Below are the code and all the weights of a small trained network. Each question names an input and a target symbol and asks about switching units off, where a switched-off unit gives its printed mean instead of its output.

import numpy as np


def w(rows, s, z=0):
    codes = np.array(rows[::2]) - 128.0
    scale = np.full(codes.shape[1], s)
    scale[-1] = z or s
    return codes * scale


def norm(h):
    return h / np.sqrt((h * h).mean(-1, keepdims=True) + 1e-5)


def f(y):
    return np.maximum(y, 0)


def softmax(a):
    e = np.exp(a - a.max(-1, keepdims=True))
    return e / e.sum(-1, keepdims=True)


def log_softmax(a):
    a = a - a.max(-1, keepdims=True)
    return a - np.log(np.exp(a).sum(-1, keepdims=True))


def net(x, mask):
    ids = ['αγηθλμξστφψ'.index(c) for c in x.split()]
    T = len(ids)
    res = E[ids] + P[:T]
    q, k, v = (norm(res) @ M[0].T for M in (Q, K, V))
    z = softmax(np.where(np.tri(T) > 0, q @ k.T / 2**0.5, -1e9)) @ v
    res = res + np.where(mask[0], z, O[0][:, -1]) @ O[0][:, :-1]
    y = f(norm(res) @ A[0][:, :-1].T + A[0][:, -1])
    res = res + np.where(mask[1:17], y, B[0][:, -1]) @ B[0][:, :-1]
    return log_softmax(norm(res)[-1] @ U[:, :-1].T + U[:, -1])


Q, K, V, O, A, B = {}, {}, {}, {}, {}, {}
E = w([
[162,128,165,103],'α',
[166,135,152,109],'γ',
[182,141,170,111],'η',
[95,165,123,145],'θ',
[87,164,133,146],'λ',
[125,74,128,172],'μ',
[82,169,138,125],'ξ',
[87,114,111,91],'σ',
[168,144,70,251],'τ',
[119,97,60,106],'φ',
[82,160,129,147],'ψ',
],0.026)
P = w([
[218,73,140,35],'0',
[145,81,107,73],'1',
[104,112,128,71],'2',
[102,156,148,16],'3',
[92,176,167,2],'4',
[46,164,181,24],'5',
[74,204,149,22],'6',
],0.0054)
Q[0] = w([
[113,250,70,74],'H1',
[254,134,133,90],'H1',
],0.0074)
K[0] = w([
[99,235,217,51],'H1',
[41,41,134,254],'H1',
],0.0075)
V[0] = w([
[255,244,112,198],'H1',
[64,131,203,177],'H1',
],0.0089)
O[0] = w([
[96,216,162,226,71],'H1',
[126,50,253,138,253],'H1',
],0.013,0.0013)
A[0] = w([
[86,35,173,139,140],'N1',
[153,179,70,121,1],'N2',
[132,32,141,154,122],'N3',
[105,89,48,105,76],'N4',
[135,148,87,120,130],'N5',
[80,109,89,88,121],'N6',
[186,11,119,179,93],'N7',
[173,120,143,101,149],'N8',
[132,174,81,127,98],'N9',
[63,76,3,92,153],'N10',
[130,186,164,174,131],'N11',
[214,63,70,89,164],'N12',
[139,161,113,120,125],'N13',
[224,97,84,105,68],'N14',
[172,216,126,76,121],'N15',
[34,141,120,134,111],'N16',
],0.013,0.0062)
B[0] = w([
[156,124,91,144,222],'N1',
[148,78,93,93,137],'N2',
[166,124,108,157,182],'N3',
[54,161,145,73,159],'N4',
[135,93,136,135,150],'N5',
[148,140,179,82,174],'N6',
[92,88,119,193,180],'N7',
[138,155,137,96,180],'N8',
[151,91,137,153,162],'N9',
[98,169,147,4,202],'N10',
[130,103,121,118,241],'N11',
[56,125,128,141,222],'N12',
[113,117,117,144,155],'N13',
[111,120,119,158,168],'N14',
[130,139,108,132,206],'N15',
[123,112,153,88,254],'N16',
],0.015,0.0066)
U = w([
[94,158,59,54,119],'α',
[75,240,2,109,80],'γ',
[120,180,134,232,254],'η',
[56,91,231,172,138],'θ',
[174,65,178,158,92],'λ',
[76,9,85,119,162],'μ',
[249,133,173,77,72],'ξ',
[177,147,16,106,150],'σ',
[99,81,130,130,76],'τ',
[179,185,95,131,154],'φ',
[163,69,116,139,153],'ψ',
],0.014,0.0083)

Each question gives the input, a string of symbols that net reads in full, and the target symbol t.
The units are the heads (2 rows each of Q, K, V and O) and the neurons (one row each of A and B). Each row of codes is followed by its name. A weight is (code - 128) times the scale printed after its matrix; where a second scale follows, it is the last column's (O, A, B and U).
mask holds one flag per unit, heads first, then neurons. A switched-off unit (its flag False) gives its mean, the last column of its rows in O or B, instead of its output. The means were averaged over made-up inputs and are rounded, as every weight is.
A unit's drop is (log p(t) with every unit on - log p(t) with that unit switched off) / (log p(t) with every unit on - log p(t) with every unit switched off).
The circuit of an input: a set's keep is (log p(t) with only the set's units on - log p(t) with every unit switched off) / (log p(t) with every unit on - log p(t) with every unit switched off). Starting from the 12 units with the biggest drops (on a tie, the unit counted first), units are removed one at a time, each time the one whose removal leaves the highest keep (on an exact tie, the one counted first), for as long as the keep stays at least 0.8.
circuit, biggest first: the units of the circuit, biggest drop first
k most important neurons: the k neurons with the biggest drops, biggest first
drop of u: that unit's drop, to one decimal
input τ α α, target η: circuit, biggest first -> (H1)
input θ θ φ α, target α: circuit, biggest first -> (H1; N12; N15; N16)
input η φ θ, target η: circuit, biggest first -> (H1; N10)
input η η μ η η φ ψ, target η: circuit, biggest first -> (H1; N10)
input θ θ θ θ θ η ψ, target θ: circuit, biggest first -> (H1; N10; N16)
input φ θ θ μ θ γ, target μ: circuit, biggest first -> (H1; N12)
input φ θ η, target α: circuit, biggest first -> (H1; N12; N15)
input μ θ η, target μ: 2 most important neurons -> (N12; N10)
input λ γ φ α, target α: 2 most important neurons -> (N12; N8)
input μ φ θ η, target α: 2 most important neurons -> (N12; N8)
input α γ α, target σ: 2 most important neurons -> (N15; N10)
input φ λ μ, target α: 2 most important neurons -> (N10; N4)
input θ θ μ θ, target θ: drop of N10 -> 0.3
input γ φ θ, target γ: drop of N10 -> 0.0
input θ μ η, target μ: drop of N12 -> 0.5
